Below are the code and all the weights of a small trained network. Each question names an input and a class and asks about switching units off, where a switched-off unit gives its printed mean instead of its output.

import numpy as np


def w(rows, s, z=0):
    codes = np.array(rows[::2]) - 128.0
    scale = np.full(codes.shape[1], s)
    scale[-1] = z or s
    return codes * scale


def norm(h):
    return h / np.sqrt((h * h).mean(-1, keepdims=True) + 1e-5)


def f(y):
    return y / 2 * (1 + np.tanh(0.7978845608 * (y + 0.044715 * y**3)))


def log_softmax(a):
    a = a - a.max(-1, keepdims=True)
    return a - np.log(np.exp(a).sum(-1, keepdims=True))


def net(x, mask):
    res = np.array(x, float).reshape(1, 7) / 4 @ E
    u = 0
    for l in range(2):
        y = f(norm(res) @ A[l][:, :-1].T + A[l][:, -1])
        res = res + np.where(mask[u : u + 4], y, B[l][:, -1]) @ B[l][:, :-1]
        u += 4
    return log_softmax(norm(res)[-1] @ U[:, :-1].T + U[:, -1])


A, B = {}, {}
E = w([
[99,118,144,146,140,121,151,110,103,129],'x0',
[108,130,119,118,147,131,139,111,111,132],'x1',
[172,95,178,5,96,42,179,195,69,170],'x2',
[209,167,100,120,159,148,175,7,107,105],'x3',
[108,144,137,107,149,167,145,101,111,168],'x4',
[46,2,87,67,53,179,226,90,197,61],'x5',
[136,100,108,112,148,127,95,115,120,120],'x6',
],0.0054)
A[0] = w([
[241,132,93,161,120,153,193,50,91,93,83],'0.n1',
[52,91,114,141,166,104,117,244,170,193,6],'0.n2',
[40,104,171,123,100,178,50,212,106,116,21],'0.n3',
[103,78,123,56,124,2,155,118,152,188,134],'0.n4',
],0.0059,0.0025)
B[0] = w([
[143,87,74,151,49,132,173,152,58,134,255],'0.n1',
[130,91,11,159,135,160,154,92,58,116,213],'0.n2',
[169,215,24,90,87,122,196,96,81,114,212],'0.n3',
[151,124,184,128,127,149,163,176,182,171,239],'0.n4',
],0.011,0.0029)
A[1] = w([
[138,182,123,195,166,80,63,137,62,208,80],'1.n1',
[89,140,168,131,82,198,121,133,113,104,1],'1.n2',
[84,80,114,92,80,165,161,93,197,102,82],'1.n3',
[76,108,64,253,165,206,101,97,207,104,67],'1.n4',
],0.0079,0.0026)
B[1] = w([
[59,119,130,124,100,108,113,89,169,67,255],'1.n1',
[107,80,132,69,99,89,149,113,150,72,123],'1.n2',
[106,228,147,182,162,78,4,67,121,87,211],'1.n3',
[164,79,171,81,152,133,169,217,140,184,240],'1.n4',
],0.012,0.007)
U = w([
[47,192,165,167,137,70,54,57,198,69,8],'0',
[151,131,3,160,71,163,199,108,35,146,174],'1',
[163,86,196,125,181,136,181,189,197,239,204],'2',
],0.011,0.0016)

Each question gives the input, the list of numbers given to net, and the class t.
The units are the neurons (one row each of A and B). Each row of codes is followed by its name. A weight is (code - 128) times the scale printed after its matrix; where a second scale follows, it is the last column's (A, B and U).
mask holds one flag per neuron, layer by layer. A switched-off neuron (its flag False) gives its mean, the last column of its row in B, instead of its output. The means were averaged over made-up inputs and are rounded, as every weight is.
A unit's drop is (log p(t) with every unit on - log p(t) with that unit switched off) / (log p(t) with every unit on - log p(t) with every unit switched off).
The circuit of an input: a set's keep is (log p(t) with only the set's units on - log p(t) with every unit switched off) / (log p(t) with every unit on - log p(t) with every unit switched off). Starting from all 8 units, units are removed one at a time, each time the one whose removal leaves the highest keep (on an exact tie, the one counted first), for as long as the keep stays at least 0.8.
circuit, biggest first: the units of the circuit, biggest drop first
unit that matters most: the unit with the biggest drop
k most important neurons: the k neurons with the biggest drops, biggest first
k most important neurons of layer l: the k neurons of layer l with the biggest drops, biggest first
drop when u is switched off: that unit's drop, to one decimal
input [-5,-2,-6,-1,0,-5,-8], class 2: 3 most important neurons : 1.n4, 1.n3, 0.n3
input [-8,7,4,-6,-6,-4,-7], class 1: unit that matters most : 0.n2
input [-4,8,-2,-1,6,1,-4], class 2: 2 most important neurons : 1.n4, 1.n1
input [-8,-1,-2,-5,-3,-3,8], class 1: 3 most important neurons : 0.n3, 0.n2, 1.n3
input [2,-4,8,2,3,-8,5], class 0: 2 most important neurons of layer 1 : 1.n4, 1.n1
input [2,-8,-3,4,-7,3,8], class 1: 3 most important neurons : 0.n1, 1.n1, 0.n4
input [-2,0,6,4,-8,3,-2], class 2: 2 most important neurons : 0.n4, 1.n1
input [-3,5,-7,2,2,-6,5], class 2: 3 most important neurons : 1.n4, 1.n3, 0.n3
input [1,4,6,-5,0,-7,-4], class 0: 3 most important neurons : 1.n1, 1.n4, 0.n1
input [-3,0,-4,-4,6,-3,6], class 1: 3 most important neurons : 0.n3, 1.n3, 0.n2
input [-4,-4,6,-6,-6,7,5], class 0: 3 most important neurons : 1.n3, 1.n4, 0.n1
input [-4,-4,8,5,-2,6,0], class 2: 2 most important neurons : 0.n4, 1.n1
input [-4,-8,-7,-7,4,-5,-3], class 1: 4 most important neurons : 0.n3, 0.n2, 1.n3, 0.n4
input [6,2,-8,-5,8,2,-2], class 2: circuit, biggest first : 1.n4
input [3,-7,-8,6,-6,-3,-8], class 2: 2 most important neurons : 1.n4, 0.n3
input [-4,-5,3,-3,-1,1,-2], class 1: 2 most important neurons : 0.n2, 1.n4
input [-3,-4,4,3,-4,0,-4], class 2: 3 most important neurons of layer 0 : 0.n4, 0.n2, 0.n3
input [0,-3,-8,2,-5,7,4], class 2: 2 most important neurons of layer 1 : 1.n4, 1.n1
input [2,-2,6,2,-6,8,-3], class 0: 2 most important neurons of layer 1 : 1.n3, 1.n4
input [8,-1,-2,-7,1,-5,-8], class 1: circuit, biggest first : 0.n2
input [-3,2,5,-1,-5,-8,5], class 0: 2 most important neurons of layer 1 : 1.n1, 1.n4
input [1,0,-2,4,7,-2,5], class 1: drop when 0.n1 is switched off : 1.1
input [2,-6,-5,-8,0,-1,5], class 1: drop when 0.n3 is switched off : 0.5
input [5,-2,5,0,-5,-6,0], class 0: drop when 1.n4 is switched off : 1.2
